grid = ((0.802, 0.397, 0.850, 0.605, -0.226, 0.816, 0.583, 0.550, 0.506, 0.863, 0.347, 1.031, 1.066, 0.467), (0.972, 1.069, 0.369, 0.437, 1.240, 0.218, 0.270, 1.138, 0.085, 0.847, 0.699, 1.410, 0.056, 0.855), (2.002, -0.894, 0.703, -0.397, -0.442, 0.557, 0.645, -0.945, 0.417, -0.662, -0.282, 0.106, 0.450, 0.339), (0.663, 0.663, 0.393, 0.014, 0.202, 0.947, 0.287, 0.653, 0.737, -0.106, -0.206, -0.023, 0.630, 2.015), (0.567, 0.226, 0.336, 1.031, 1.112, -0.395, 0.793, 1.081, 0.815, -1.311, -0.024, -0.061, -0.807, 0.589), (1.160, 0.745, 0.456, 0.541, 0.735, 0.267, 0.039, 0.478, 0.420, 0.950, 0.786, 0.555, 0.992, -0.009), (-0.814, 0.001, -0.012, 0.262, -0.241, 0.690, 1.108, 0.213, 0.618, 0.921, 0.580, -1.659, 1.313, 0.384), (0.791, 0.634, 0.627, 0.570, 0.705, 0.602, 0.574, 0.838, 0.585, 0.813, 0.462, 0.282, 0.737, 0.165), (1.239, -0.494, 0.985, 1.590, 0.407, 1.225, 0.233, 0.925, 0.547, 0.002, 0.263, -0.235, 0.126, 0.266), (2.196, -0.114, 1.198, 0.894, 1.000, -0.496, -1.077, 1.633, 1.401, 0.928, 0.460, 0.025, 1.353, -1.692), (-0.132, 0.812, 1.026, 0.269, 0.827, 1.252, 1.455, 0.506, 0.973, 0.456, 0.944, 0.944, 0.975, -0.003), (0.597, 0.658, 0.350, 0.349, 0.582, 0.776, 0.500, 0.511, 0.598, 0.068, 0.188, 0.335, 0.386, 1.678), (1.221, 1.294, 0.869, 0.212, 0.911, -0.067, 0.056, 2.088, 0.199, 1.869, 1.114, 1.584, 0.713, -1.091), (1.906, 0.788, 0.875, 0.617, -0.133, 0.512, -1.234, 0.558, -0.049, 0.154, -0.147, 0.188, 0.611, 0.720), (0.936, 0.322, 1.272, 0.581, 0.156, 1.253, 0.413, 1.005, 0.844, 0.585, 0.173, 1.357, 1.201, -0.239))
Which number is the entry just left of 2.015?
A: 0.630
Which number is the entry just right of the largest entry?
A: -0.114
Which number is the entry just left of -0.003?
A: 0.975
The entry just left of 0.690: -0.241
The entry just left of 0.847 is 0.085
Which number is the entry just left of 0.287?
A: 0.947
Which number is the entry just left of -1.692?
A: 1.353
Which number is the entry just right of 2.088?
A: 0.199
The entry just left of 0.025 is 0.460
Which number is the entry just left of 0.617?
A: 0.875
The entry just right of 0.645 is -0.945
Which number is the minimum?
A: -1.692

Read these off the array that follows.
1) Find the entry just right of the largest entry.
2) Find the entry just left of 10.4.
3) Find the entry just right of 8.1.
4) Find the entry just right of 10.5.
5) Find the entry just right of -2.3.
[[-15.6, 12.7, 17.5, 16.8], [-2.3, 8.0, 12.3, 17.0], [7.0, 5.7, 10.4, 11.1], [-9.6, 7.9, 1.8, 15.5], [-7.3, 2.8, 6.4, 12.6], [9.1, 8.1, 8.6, 13.8], [11.4, 2.8, 23.2, 12.9], [-1.2, 10.5, 6.0, 6.8], [21.3, 0.2, 13.0, 12.5]]
1) 12.9
2) 5.7
3) 8.6
4) 6.0
5) 8.0

array([[4123, 8106, 6632, 6042, 6644, 7707, 8154, 4900, 7588, 7398],
       [6624, 6631, 6666, 6632, 6615, 6645, 6642, 6620, 6639, 6636],
       [5448, 5378, 7367, 4918, 4686, 7051, 6786, 3372, 7011, 6392],
       [5457, 6643, 3799, 4325, 7058, 7223, 7475, 2728, 7911, 7192],
       [6635, 6674, 6111, 6000, 6824, 6683, 6689, 5918, 6847, 6728],
       [5673, 5194, 6225, 7780, 5313, 6820, 6898, 5863, 6724, 6387],
       [7670, 5869, 6628, 7037, 6520, 6181, 5991, 7383, 6218, 6280]])
Counting starts at 1.
What is the entry in row 3 and column 1? 5448
What is the entry in row 1 and column 2? 8106
What is the entry in the bottom-left corner? 7670
The largest entry is 8154
What is the entry just left of the smallest entry? 7475
What is the entry in row 1 and column 1? 4123
What is the entry directly below 7398? 6636
What is the entry directly below 7911? 6847
What is the entry in row 3 and column 3? 7367
The bottom-right entry is 6280
What is the entry just right of 6620? 6639
The entry directly below 4900 -> 6620
The top entry of the column that holds the smallest entry: 4900
The entry directly above 7475 is 6786
The top-right entry: 7398
What is the bottom entry of the column that holds the largest entry? 5991
What is the entry directly above 6643? 5378
The entry just right of 5863: 6724
What is the entry just right of 8106? 6632
The entry just left of 6824 -> 6000
The entry directly above 6898 -> 6689
The entry just left of the largest entry is 7707
What is the entry directly below the largest entry? 6642
The entry just right of the smallest entry -> 7911
The entry at row 2, column 1: 6624
The entry just right of 5194 -> 6225
The entry directly below 7780 -> 7037
The entry just right of 4900 is 7588
The entry directly below 7051 -> 7223
